Below are the code and all the weights of a small trained network. Each question names an input and a target symbol and asks about switching units off, where a switched-off unit gives its printed mean instead of its output.

import numpy as np


def w(rows, s, z=0):
    codes = np.array(rows[::2]) - 128.0
    scale = np.full(codes.shape[1], s)
    scale[-1] = z or s
    return codes * scale


def norm(h):
    return h / np.sqrt((h * h).mean(-1, keepdims=True) + 1e-5)


def f(y):
    return y / 2 * (1 + np.tanh(0.7978845608 * (y + 0.044715 * y**3)))


def softmax(a):
    e = np.exp(a - a.max(-1, keepdims=True))
    return e / e.sum(-1, keepdims=True)


def log_softmax(a):
    a = a - a.max(-1, keepdims=True)
    return a - np.log(np.exp(a).sum(-1, keepdims=True))


def net(x, mask):
    ids = ['Πβδεμτ'.index(c) for c in x.split()]
    T = len(ids)
    res = E[ids] + P[:T]
    r = norm(res)
    for j in range(3):
        rows = slice(4 * j, 4 * j + 4)
        q, k, v = (r @ M[0][rows].T for M in (Q, K, V))
        z = softmax(np.where(np.tri(T) > 0, q @ k.T / 4**0.5, -1e9)) @ v
        o = O[0][rows]
        res = res + np.where(mask[j], z, o[:, -1]) @ o[:, :-1]
    y = f(norm(res) @ A[0][:, :-1].T + A[0][:, -1])
    res = res + np.where(mask[3:11], y, B[0][:, -1]) @ B[0][:, :-1]
    return log_softmax(norm(res)[-1] @ U[:, :-1].T + U[:, -1])


Q, K, V, O, A, B = {}, {}, {}, {}, {}, {}
E = w([
[115,185,203,189],'Π',
[123,59,90,102],'β',
[3,105,19,167],'δ',
[192,128,56,121],'ε',
[119,118,157,80],'μ',
[110,65,88,158],'τ',
],0.015)
P = w([
[91,124,55,20],'0',
[108,244,143,221],'1',
[138,162,128,73],'2',
[132,169,132,191],'3',
[170,86,99,136],'4',
[218,61,62,204],'5',
[137,82,133,230],'6',
[226,65,111,162],'7',
[201,72,162,227],'8',
[254,76,164,212],'9',
[244,84,194,218],'10',
[255,79,181,213],'11',
],0.0056)
Q[0] = w([
[114,71,112,47],'head 1',
[166,108,111,147],'head 1',
[103,21,183,79],'head 1',
[178,121,145,98],'head 1',
[107,136,149,84],'head 2',
[115,244,154,57],'head 2',
[154,35,53,153],'head 2',
[176,79,115,82],'head 2',
[179,114,48,61],'head 3',
[44,95,105,88],'head 3',
[133,104,130,42],'head 3',
[155,119,254,126],'head 3',
],0.0098)
K[0] = w([
[101,61,74,97],'head 1',
[132,115,84,85],'head 1',
[128,6,142,107],'head 1',
[117,100,104,143],'head 1',
[139,167,53,137],'head 2',
[40,174,110,133],'head 2',
[173,123,169,141],'head 2',
[124,80,205,162],'head 2',
[82,105,94,132],'head 3',
[87,140,152,201],'head 3',
[88,130,108,148],'head 3',
[128,138,171,162],'head 3',
],0.014)
V[0] = w([
[129,128,172,209],'head 1',
[154,190,106,185],'head 1',
[95,66,93,37],'head 1',
[112,11,124,182],'head 1',
[189,165,207,60],'head 2',
[55,81,51,92],'head 2',
[181,166,33,200],'head 2',
[140,189,255,29],'head 2',
[157,144,182,211],'head 3',
[228,83,56,34],'head 3',
[108,44,225,130],'head 3',
[142,158,123,169],'head 3',
],0.0086)
O[0] = w([
[85,64,24,146,73],'head 1',
[97,83,51,85,68],'head 1',
[120,142,163,190,249],'head 1',
[144,112,152,132,255],'head 1',
[103,244,120,49,76],'head 2',
[96,32,22,113,235],'head 2',
[225,195,60,187,117],'head 2',
[119,161,202,90,24],'head 2',
[128,80,149,253,35],'head 3',
[121,89,174,79,214],'head 3',
[83,1,183,213,114],'head 3',
[122,170,105,143,95],'head 3',
],0.0062,0.0047)
A[0] = w([
[28,164,88,113,62],'neuron 1',
[103,180,69,25,118],'neuron 2',
[110,56,98,105,169],'neuron 3',
[254,153,164,113,207],'neuron 4',
[204,176,41,148,123],'neuron 5',
[80,173,177,183,135],'neuron 6',
[81,96,203,80,88],'neuron 7',
[37,121,96,222,252],'neuron 8',
],0.0091,0.0036)
B[0] = w([
[198,72,85,124,142],'neuron 1',
[189,86,215,105,152],'neuron 2',
[176,164,183,122,227],'neuron 3',
[156,32,100,242,214],'neuron 4',
[183,254,130,177,175],'neuron 5',
[101,92,149,114,134],'neuron 6',
[96,220,112,176,174],'neuron 7',
[148,89,208,143,253],'neuron 8',
],0.009,0.0055)
U = w([
[41,54,60,167,54],'Π',
[198,193,118,176,174],'β',
[59,226,254,106,137],'δ',
[140,176,153,190,4],'ε',
[91,148,124,223,68],'μ',
[130,43,200,69,192],'τ',
],0.0075,0.0027)

Each question gives the input, a string of symbols that net reads in full, and the target symbol t.
The units are the heads (4 rows each of Q, K, V and O) and the neurons (one row each of A and B). Each row of codes is followed by its name. A weight is (code - 128) times the scale printed after its matrix; where a second scale follows, it is the last column's (O, A, B and U).
mask holds one flag per unit, heads first, then neurons. A switched-off unit (its flag False) gives its mean, the last column of its rows in O or B, instead of its output. The means were averaged over made-up inputs and are rounded, as every weight is.
A unit's drop is (log p(t) with every unit on - log p(t) with that unit switched off) / (log p(t) with every unit on - log p(t) with every unit switched off).
The circuit of an input: a set's keep is (log p(t) with only the set's units on - log p(t) with every unit switched off) / (log p(t) with every unit on - log p(t) with every unit switched off). Starting from all 11 units, units are removed one at a time, each time the one whose removal leaves the highest keep (on an exact tie, the one counted first), for as long as the keep stays at least 0.8.
circuit, biggest first: the units of the circuit, biggest drop first
most important unit: the unit with the biggest drop
k most important neurons: the k neurons with the biggest drops, biggest first
which heads matter: for each layer, one digit per head in row order, 1 if its drop is at least 0.15 and else 0, layers parted by /
drop of u: that unit's drop, to one decimal
input δ Π β β δ β Π, target Π: most important unit : head 1
input ε Π Π β μ ε, target τ: 2 most important neurons : [neuron 2; neuron 7]
input μ β β τ, target τ: which heads matter : 011
input μ μ β Π, target τ: circuit, biggest first : [head 1; head 2; neuron 1]
input τ δ μ, target β: which heads matter : 011
input β Π β β β ε δ μ τ, target δ: circuit, biggest first : [head 2; neuron 4]
input β δ β, target β: which heads matter : 111
input μ μ ε, target δ: which heads matter : 010
input μ μ Π δ ε β δ ε Π μ τ, target δ: which heads matter : 010
input β β μ μ μ ε, target τ: circuit, biggest first : [head 2; neuron 5]
input ε δ δ ε δ δ μ μ, target δ: circuit, biggest first : [head 2; neuron 7]
input β β δ δ μ Π, target τ: which heads matter : 001
input ε Π ε Π μ τ β ε ε δ, target β: 2 most important neurons : [neuron 5; neuron 4]
input ε μ μ, target δ: circuit, biggest first : [head 2]
input δ Π μ β β τ Π β δ τ μ β, target δ: drop of head 1 : -0.1
input τ δ β, target β: drop of head 1 : 0.5
input ε τ δ μ μ β β ε Π μ Π δ, target τ: drop of neuron 7 : 0.0
input β δ β δ β Π, target Π: drop of head 1 : 0.4
